Below are the code and all the weights of a small trained network. Each question names an input and a target symbol and asks about switching units off, where a switched-off unit gives its printed mean instead of its output.

import numpy as np


def w(rows, s, z=0):
    codes = np.array(rows[::2]) - 128.0
    scale = np.full(codes.shape[1], s)
    scale[-1] = z or s
    return codes * scale


def f(y):
    return y / 2 * (1 + np.tanh(0.7978845608 * (y + 0.044715 * y**3)))


def softmax(a):
    e = np.exp(a - a.max(-1, keepdims=True))
    return e / e.sum(-1, keepdims=True)


def log_softmax(a):
    a = a - a.max(-1, keepdims=True)
    return a - np.log(np.exp(a).sum(-1, keepdims=True))


def net(x, mask):
    ids = ['αβγδεζηθλμξπτφψω'.index(c) for c in x.split()]
    T = len(ids)
    res = E[ids] + P[:T]
    u = 0
    for l in range(3):
        q, k, v = (res @ M[l].T for M in (Q, K, V))
        z = softmax(np.where(np.tri(T) > 0, q @ k.T / 3**0.5, -1e9)) @ v
        res = res + np.where(mask[u], z, O[l][:, -1]) @ O[l][:, :-1]
        u += 1
        y = f(res @ A[l][:, :-1].T + A[l][:, -1])
        res = res + np.where(mask[u : u + 8], y, B[l][:, -1]) @ B[l][:, :-1]
        u += 8
    return log_softmax(res[-1] @ U[:, :-1].T + U[:, -1])


Q, K, V, O, A, B = {}, {}, {}, {}, {}, {}
E = w([
[135,127,152,123,91,124],'α',
[177,97,33,199,158,75],'β',
[135,133,125,87,124,138],'γ',
[164,110,161,122,137,122],'δ',
[85,117,122,112,143,194],'ε',
[116,133,97,111,169,161],'ζ',
[19,165,83,170,87,159],'η',
[128,150,186,168,34,147],'θ',
[170,79,121,74,152,155],'λ',
[146,133,44,230,140,151],'μ',
[134,96,161,112,60,88],'ξ',
[55,184,112,88,65,127],'π',
[166,138,162,206,148,153],'τ',
[215,61,188,96,198,103],'φ',
[154,250,182,172,160,157],'ψ',
[126,114,134,144,201,111],'ω',
],0.023)
P = w([
[141,90,93,6,113,100],'0',
[136,131,109,166,135,109],'1',
[126,94,173,128,126,80],'2',
[173,158,77,150,133,179],'3',
[90,170,172,149,172,105],'4',
[116,101,116,141,136,90],'5',
[194,159,88,142,162,203],'6',
[93,138,173,149,173,139],'7',
[118,87,108,140,136,100],'8',
[232,122,114,120,120,153],'9',
[96,113,204,125,119,118],'10',
[104,112,115,114,133,108],'11',
],0.014)
Q[0] = w([
[120,115,52,159,140,3],'L0H0',
[149,201,162,227,75,69],'L0H0',
[85,25,115,112,108,75],'L0H0',
],0.0055)
K[0] = w([
[246,209,2,106,108,13],'L0H0',
[166,165,158,109,43,104],'L0H0',
[70,71,160,224,70,98],'L0H0',
],0.0049)
V[0] = w([
[179,189,142,196,132,70],'L0H0',
[112,254,103,172,60,135],'L0H0',
[121,89,170,234,129,74],'L0H0',
],0.0066)
O[0] = w([
[191,30,136,136,64,143,81],'L0H0',
[153,123,235,151,153,164,5],'L0H0',
[70,19,108,227,115,254,53],'L0H0',
],0.008,0.0024)
A[0] = w([
[253,129,77,65,150,197,242],'L0N0',
[159,94,216,61,65,52,5],'L0N1',
[121,133,75,146,48,173,30],'L0N2',
[137,181,131,223,136,20,187],'L0N3',
[197,39,185,71,176,104,80],'L0N4',
[1,78,107,183,217,108,189],'L0N5',
[153,80,38,122,131,125,48],'L0N6',
[177,233,244,115,125,77,135],'L0N7',
],0.0072,0.0025)
B[0] = w([
[194,164,121,190,67,61,253],'L0N0',
[120,125,128,177,70,132,166],'L0N1',
[170,177,140,154,119,54,131],'L0N2',
[54,160,212,87,127,224,176],'L0N3',
[97,228,168,130,182,111,189],'L0N4',
[221,34,210,118,30,99,190],'L0N5',
[66,164,225,54,167,123,159],'L0N6',
[94,153,2,156,125,161,206],'L0N7',
],0.0064,0.0061)
Q[1] = w([
[43,83,153,177,254,107],'L1H0',
[176,85,93,136,180,138],'L1H0',
[119,222,132,107,42,172],'L1H0',
],0.0088)
K[1] = w([
[110,233,224,246,170,138],'L1H0',
[114,184,84,2,153,124],'L1H0',
[99,238,141,143,169,101],'L1H0',
],0.0052)
V[1] = w([
[54,109,2,168,115,160],'L1H0',
[147,182,96,175,172,131],'L1H0',
[88,177,193,140,70,61],'L1H0',
],0.0087)
O[1] = w([
[132,75,159,64,32,165,103],'L1H0',
[124,241,196,83,160,84,213],'L1H0',
[56,117,7,170,119,166,253],'L1H0',
],0.011,0.004)
A[1] = w([
[87,41,83,134,163,155,3],'L1N0',
[92,123,177,1,188,45,173],'L1N1',
[87,226,160,200,49,107,159],'L1N2',
[118,223,35,198,131,184,236],'L1N3',
[58,58,143,41,145,70,211],'L1N4',
[163,188,136,249,173,95,207],'L1N5',
[150,167,85,184,182,131,165],'L1N6',
[161,161,57,167,111,139,146],'L1N7',
],0.0082,0.0026)
B[1] = w([
[118,139,58,98,110,188,135],'L1N0',
[145,150,42,167,157,127,180],'L1N1',
[149,149,113,103,173,154,210],'L1N2',
[155,78,132,113,137,64,248],'L1N3',
[76,168,73,1,249,115,153],'L1N4',
[34,124,97,93,90,97,220],'L1N5',
[119,82,188,154,44,121,187],'L1N6',
[143,127,181,98,123,59,179],'L1N7',
],0.0077,0.012)
Q[2] = w([
[83,158,102,111,145,86],'L2H0',
[64,157,47,220,195,196],'L2H0',
[2,121,159,77,184,125],'L2H0',
],0.0067)
K[2] = w([
[141,144,181,40,231,58],'L2H0',
[102,135,254,251,205,186],'L2H0',
[131,22,221,125,97,149],'L2H0',
],0.0059)
V[2] = w([
[108,144,238,98,8,67],'L2H0',
[253,172,105,100,1,82],'L2H0',
[137,117,133,197,235,58],'L2H0',
],0.0065)
O[2] = w([
[205,254,205,98,61,8,55],'L2H0',
[201,126,18,139,80,175,255],'L2H0',
[119,173,93,186,209,72,241],'L2H0',
],0.0093,0.0042)
A[2] = w([
[76,150,99,129,16,144,202],'L2N0',
[131,52,212,9,146,39,252],'L2N1',
[110,76,125,37,125,118,133],'L2N2',
[97,196,36,58,181,68,226],'L2N3',
[67,107,118,110,212,246,45],'L2N4',
[134,2,98,141,210,89,120],'L2N5',
[171,149,128,101,109,130,117],'L2N6',
[208,104,201,97,37,141,95],'L2N7',
],0.0072,0.0022)
B[2] = w([
[168,110,233,134,143,176,156],'L2N0',
[74,199,91,168,126,171,147],'L2N1',
[145,130,208,30,150,135,145],'L2N2',
[255,182,197,157,64,129,250],'L2N3',
[76,163,75,111,69,135,170],'L2N4',
[132,123,228,78,191,148,182],'L2N5',
[101,217,124,144,49,208,139],'L2N6',
[46,199,166,141,208,171,142],'L2N7',
],0.0068,0.02)
U = w([
[95,107,138,117,60,133,53],'α',
[145,107,155,64,224,112,150],'β',
[126,94,67,122,75,149,121],'γ',
[114,73,83,129,69,57,138],'δ',
[53,150,93,42,174,123,128],'ε',
[104,175,44,171,237,172,201],'ζ',
[40,131,176,89,112,102,215],'η',
[91,130,148,158,86,165,174],'θ',
[155,118,102,135,194,120,113],'λ',
[108,149,151,220,125,193,109],'μ',
[125,50,180,78,128,106,255],'ξ',
[97,160,179,88,128,167,99],'π',
[67,170,157,169,134,134,252],'τ',
[61,178,90,187,192,65,41],'φ',
[88,190,169,111,130,141,1],'ψ',
[59,171,186,144,254,149,41],'ω',
],0.0075,0.004)

Each question gives the input, a string of symbols that net reads in full, and the target symbol t.
The units are the heads (3 rows each of Q, K, V and O) and the neurons (one row each of A and B). Each row of codes is followed by its name. A weight is (code - 128) times the scale printed after its matrix; where a second scale follows, it is the last column's (O, A, B and U).
mask holds one flag per unit, layer by layer, with each layer's heads first. A switched-off unit (its flag False) gives its mean, the last column of its rows in O or B, instead of its output. The means were averaged over made-up inputs and are rounded, as every weight is.
A unit's drop is (log p(t) with every unit on - log p(t) with that unit switched off) / (log p(t) with every unit on - log p(t) with every unit switched off).
most important unit: the unit with the biggest drop
k most important neurons: the k neurons with the biggest drops, biggest first
k most important neurons of layer l: the k neurons of layer l with the biggest drops, biggest first
input π ζ τ δ, target π: 3 most important neurons -> (L0N7; L2N7; L0N1)
input ε δ ζ ζ, target ε: 3 most important neurons -> (L2N4; L1N1; L1N4)
input γ β ψ ψ ψ, target ψ: 2 most important neurons of layer 0 -> (L0N7; L0N2)
input γ π ζ ζ, target γ: 2 most important neurons -> (L0N7; L0N1)
input ξ ζ λ α, target ξ: 2 most important neurons -> (L1N3; L1N4)
input λ δ ω ζ, target λ: 4 most important neurons -> (L0N0; L1N1; L1N3; L2N5)
input γ τ ε η π, target π: 2 most important neurons -> (L0N7; L2N3)
input π λ τ λ, target π: 4 most important neurons -> (L0N7; L2N7; L0N1; L0N0)
input φ τ ψ ζ π δ δ δ δ ψ, target φ: most important neuron -> (L0N0)
input γ ψ ξ δ δ ξ α γ ζ ξ ω, target ω: 3 most important neurons -> (L0N0; L2N5; L1N6)
input γ λ δ φ ζ ζ γ π φ ζ, target γ: 3 most important neurons -> (L0N7; L0N0; L0N1)
input γ θ π γ τ ζ δ ψ λ α, target γ: 3 most important neurons -> (L0N7; L1N1; L0N1)
input δ δ φ ω ω, target ω: 2 most important neurons of layer 0 -> (L0N0; L0N3)
input φ π τ ψ, target φ: 3 most important neurons -> (L1N3; L0N0; L0N6)
input γ δ ε π δ ζ μ, target γ: most important unit -> L0N7
input γ ζ ξ τ, target γ: 3 most important neurons -> (L0N7; L1N3; L0N1)
input γ τ π φ θ δ λ ω ε ξ, target γ: 3 most important neurons -> (L1N1; L0N7; L1N6)
input δ θ λ ζ τ γ η ζ μ θ, target δ: 2 most important neurons of layer 0 -> (L0N7; L0N6)
input π τ η ζ, target π: 3 most important neurons -> (L0N7; L2N7; L0N1)
input ψ β β δ, target ψ: 2 most important neurons of layer 2 -> (L2N7; L2N6)
input δ ζ ε θ θ π π λ ψ φ, target δ: most important unit -> L0H0
input λ γ ψ δ, target λ: 2 most important neurons of layer 0 -> (L0N0; L0N5)
input ζ ω θ ξ ω β δ, target ζ: 2 most important neurons of layer 1 -> (L1N1; L1N4)
input φ φ θ τ, target φ: 4 most important neurons of layer 0 -> (L0N0; L0N6; L0N4; L0N7)
input γ γ τ τ δ π δ, target γ: 2 most important neurons of layer 1 -> (L1N1; L1N5)
input ζ ε ζ γ, target ζ: 3 most important neurons of layer 1 -> (L1N1; L1N5; L1N4)
input η λ ψ φ, target η: most important unit -> L0N0
input δ ζ ζ δ τ π, target ψ: 2 most important neurons of layer 2 -> (L2N3; L2N1)
input ψ ζ ψ θ λ ψ δ, target ψ: 2 most important neurons of layer 1 -> (L1N5; L1N6)
input ζ ξ π δ ψ γ λ ζ β, target ξ: 2 most important neurons of layer 0 -> (L0N6; L0N5)
